Here is a tiny trained network, its code and every weight. The questions are about switching its units off for an input and a class, where a switched-off unit gives its printed mean instead of its output.

import numpy as np


def w(rows, s, z=0):
    codes = np.array(rows[::2]) - 128.0
    scale = np.full(codes.shape[1], s)
    scale[-1] = z or s
    return codes * scale


def norm(h):
    return h / np.sqrt((h * h).mean(-1, keepdims=True) + 1e-5)


def f(y):
    return np.maximum(y, 0)


def log_softmax(a):
    a = a - a.max(-1, keepdims=True)
    return a - np.log(np.exp(a).sum(-1, keepdims=True))


def net(x, mask):
    res = np.array(x, float).reshape(1, 5) / 4 @ E
    u = 0
    for l in range(4):
        y = f(norm(res) @ A[l][:, :-1].T + A[l][:, -1])
        res = res + np.where(mask[u : u + 9], y, B[l][:, -1]) @ B[l][:, :-1]
        u += 9
    return log_softmax(norm(res)[-1] @ U[:, :-1].T + U[:, -1])


A, B = {}, {}
E = w([
[122,126,128,128],'x0',
[136,186,172,255],'x1',
[124,17,194,138],'x2',
[142,104,3,176],'x3',
[124,129,128,129],'x4',
],0.0046)
A[0] = w([
[123,188,154,169,101],'0.n1',
[123,158,168,79,105],'0.n2',
[131,160,165,240,219],'0.n3',
[136,191,76,120,72],'0.n4',
[141,186,147,103,1],'0.n5',
[108,195,101,81,147],'0.n6',
[123,108,143,252,73],'0.n7',
[125,141,204,101,90],'0.n8',
[118,204,158,83,111],'0.n9',
],0.016,0.0028)
B[0] = w([
[66,99,187,116,189],'0.n1',
[116,161,121,52,177],'0.n2',
[73,251,145,155,254],'0.n3',
[166,92,229,99,183],'0.n4',
[93,159,111,173,157],'0.n5',
[206,151,125,190,192],'0.n6',
[202,139,8,81,228],'0.n7',
[180,109,219,96,190],'0.n8',
[59,162,69,143,189],'0.n9',
],0.023,0.0097)
A[1] = w([
[96,113,125,149,4],'1.n1',
[158,248,111,112,18],'1.n2',
[131,234,128,118,9],'1.n3',
[110,130,133,152,53],'1.n4',
[79,137,130,166,15],'1.n5',
[112,127,132,144,69],'1.n6',
[57,130,115,172,69],'1.n7',
[20,122,132,189,63],'1.n8',
[74,118,135,178,80],'1.n9',
],0.015,0.0013)
B[1] = w([
[126,101,130,95,128],'1.n1',
[132,20,224,161,252],'1.n2',
[186,79,255,122,233],'1.n3',
[107,145,113,97,131],'1.n4',
[107,163,98,74,137],'1.n5',
[119,139,122,127,130],'1.n6',
[87,153,80,79,138],'1.n7',
[55,133,11,134,141],'1.n8',
[81,155,95,91,133],'1.n9',
],0.019,0.015)
A[2] = w([
[143,172,190,36,255],'2.n1',
[154,71,104,140,172],'2.n2',
[137,134,117,101,137],'2.n3',
[140,135,44,86,93],'2.n4',
[129,146,92,126,93],'2.n5',
[125,58,64,128,105],'2.n6',
[112,77,104,128,79],'2.n7',
[225,149,105,255,70],'2.n8',
[112,70,100,136,67],'2.n9',
],0.017,0.0008)
B[2] = w([
[189,96,10,147,252],'2.n1',
[52,169,123,160,169],'2.n2',
[143,134,116,110,137],'2.n3',
[83,165,184,205,153],'2.n4',
[89,128,155,145,132],'2.n5',
[67,178,198,136,164],'2.n6',
[58,169,136,121,147],'2.n7',
[152,96,12,3,183],'2.n8',
[24,131,130,152,148],'2.n9',
],0.016,0.012)
A[3] = w([
[96,139,83,161,12],'3.n1',
[115,181,82,171,33],'3.n2',
[136,141,52,18,190],'3.n3',
[180,98,51,165,129],'3.n4',
[125,143,110,140,39],'3.n5',
[48,248,192,135,118],'3.n6',
[141,23,196,200,36],'3.n7',
[107,24,42,21,145],'3.n8',
[149,69,1,72,219],'3.n9',
],0.0087,0.0011)
B[3] = w([
[134,178,153,94,141],'3.n1',
[138,161,141,136,143],'3.n2',
[136,181,79,108,201],'3.n3',
[93,169,147,6,181],'3.n4',
[140,115,118,159,129],'3.n5',
[66,120,25,199,238],'3.n6',
[157,14,94,133,254],'3.n7',
[119,148,21,179,218],'3.n8',
[108,164,58,82,226],'3.n9',
],0.016,0.0058)
U = w([
[174,65,220,137,200],'0',
[157,154,37,66,153],'1',
[3,191,149,185,1],'2',
],0.012,0.00068)

Each question gives the input, the list of numbers given to net, and the class t.
The units are the neurons (one row each of A and B). Each row of codes is followed by its name. A weight is (code - 128) times the scale printed after its matrix; where a second scale follows, it is the last column's (A, B and U).
mask holds one flag per neuron, layer by layer. A switched-off neuron (its flag False) gives its mean, the last column of its row in B, instead of its output. The means were averaged over made-up inputs and are rounded, as every weight is.
A unit's drop is (log p(t) with every unit on - log p(t) with that unit switched off) / (log p(t) with every unit on - log p(t) with every unit switched off).
The circuit of an input: a set's keep is (log p(t) with only the set's units on - log p(t) with every unit switched off) / (log p(t) with every unit on - log p(t) with every unit switched off). Starting from the 12 units with the biggest drops (on a tie, the unit counted first), units are removed one at a time, each time the one whose removal leaves the highest keep (on an exact tie, the one counted first), for as long as the keep stays at least 0.8.
circuit, biggest first: the units of the circuit, biggest drop first
most important unit: the unit with the biggest drop
top k neurons: the k neurons with the biggest drops, biggest first
top k neurons in layer l: the k neurons of layer l with the biggest drops, biggest first
drop when u is switched off: that unit's drop, to one decimal
input [3,6,-6,-2,-3], class 2: top neuron in layer 0 : (0.n3)
input [-3,-6,2,-7,-7], class 1: top 2 neurons in layer 1 : (1.n2 1.n3)
input [-4,2,-8,-3,-1], class 2: top 2 neurons : (0.n7 0.n9)
input [-2,-5,4,-5,-5], class 1: top 2 neurons : (0.n3 1.n2)
input [-5,-8,8,-1,-7], class 1: circuit, biggest first : (0.n3 1.n2)
input [-7,-6,-6,-1,-2], class 0: top 2 neurons : (0.n7 0.n9)
input [8,-3,1,-4,-3], class 1: circuit, biggest first : (0.n3 1.n3)
input [-2,8,4,2,-3], class 1: top 4 neurons : (0.n7 0.n4 0.n8 2.n8)
input [4,-2,5,-2,5], class 1: top 3 neurons : (0.n3 1.n2 1.n3)
input [-4,-6,1,-2,-4], class 1: top 4 neurons : (0.n3 1.n2 1.n3 0.n5)
input [-6,-6,2,-8,4], class 1: top 3 neurons : (0.n3 1.n2 2.n1)
input [-7,7,-1,-3,-1], class 2: top 2 neurons : (0.n3 0.n1)
input [1,4,-5,0,3], class 2: top 2 neurons : (0.n3 0.n1)
input [-5,-6,4,6,3], class 2: most important unit : 1.n3
input [-1,-2,7,4,6], class 2: top 3 neurons : (1.n3 0.n3 0.n6)
input [-4,7,2,6,3], class 1: top 2 neurons : (0.n7 2.n8)
input [4,-6,1,1,0], class 2: top 2 neurons in layer 1 : (1.n3 1.n2)
input [0,6,2,1,7], class 1: top 4 neurons : (0.n7 0.n4 0.n8 2.n1)
input [2,2,-8,-7,0], class 2: top 2 neurons : (0.n9 0.n7)
input [-5,6,4,7,3], class 1: circuit, biggest first : (0.n7)
input [-5,7,-6,0,5], class 2: top 4 neurons in layer 0 : (0.n3 0.n1 0.n8 0.n9)
input [3,-3,-8,-1,-1], class 0: top 3 neurons in layer 0 : (0.n9 0.n4 0.n7)
input [3,7,-2,-8,-5], class 2: drop when 0.n3 is switched off : 0.6
input [-2,8,-4,-8,-3], class 2: drop when 2.n6 is switched off : 0.0
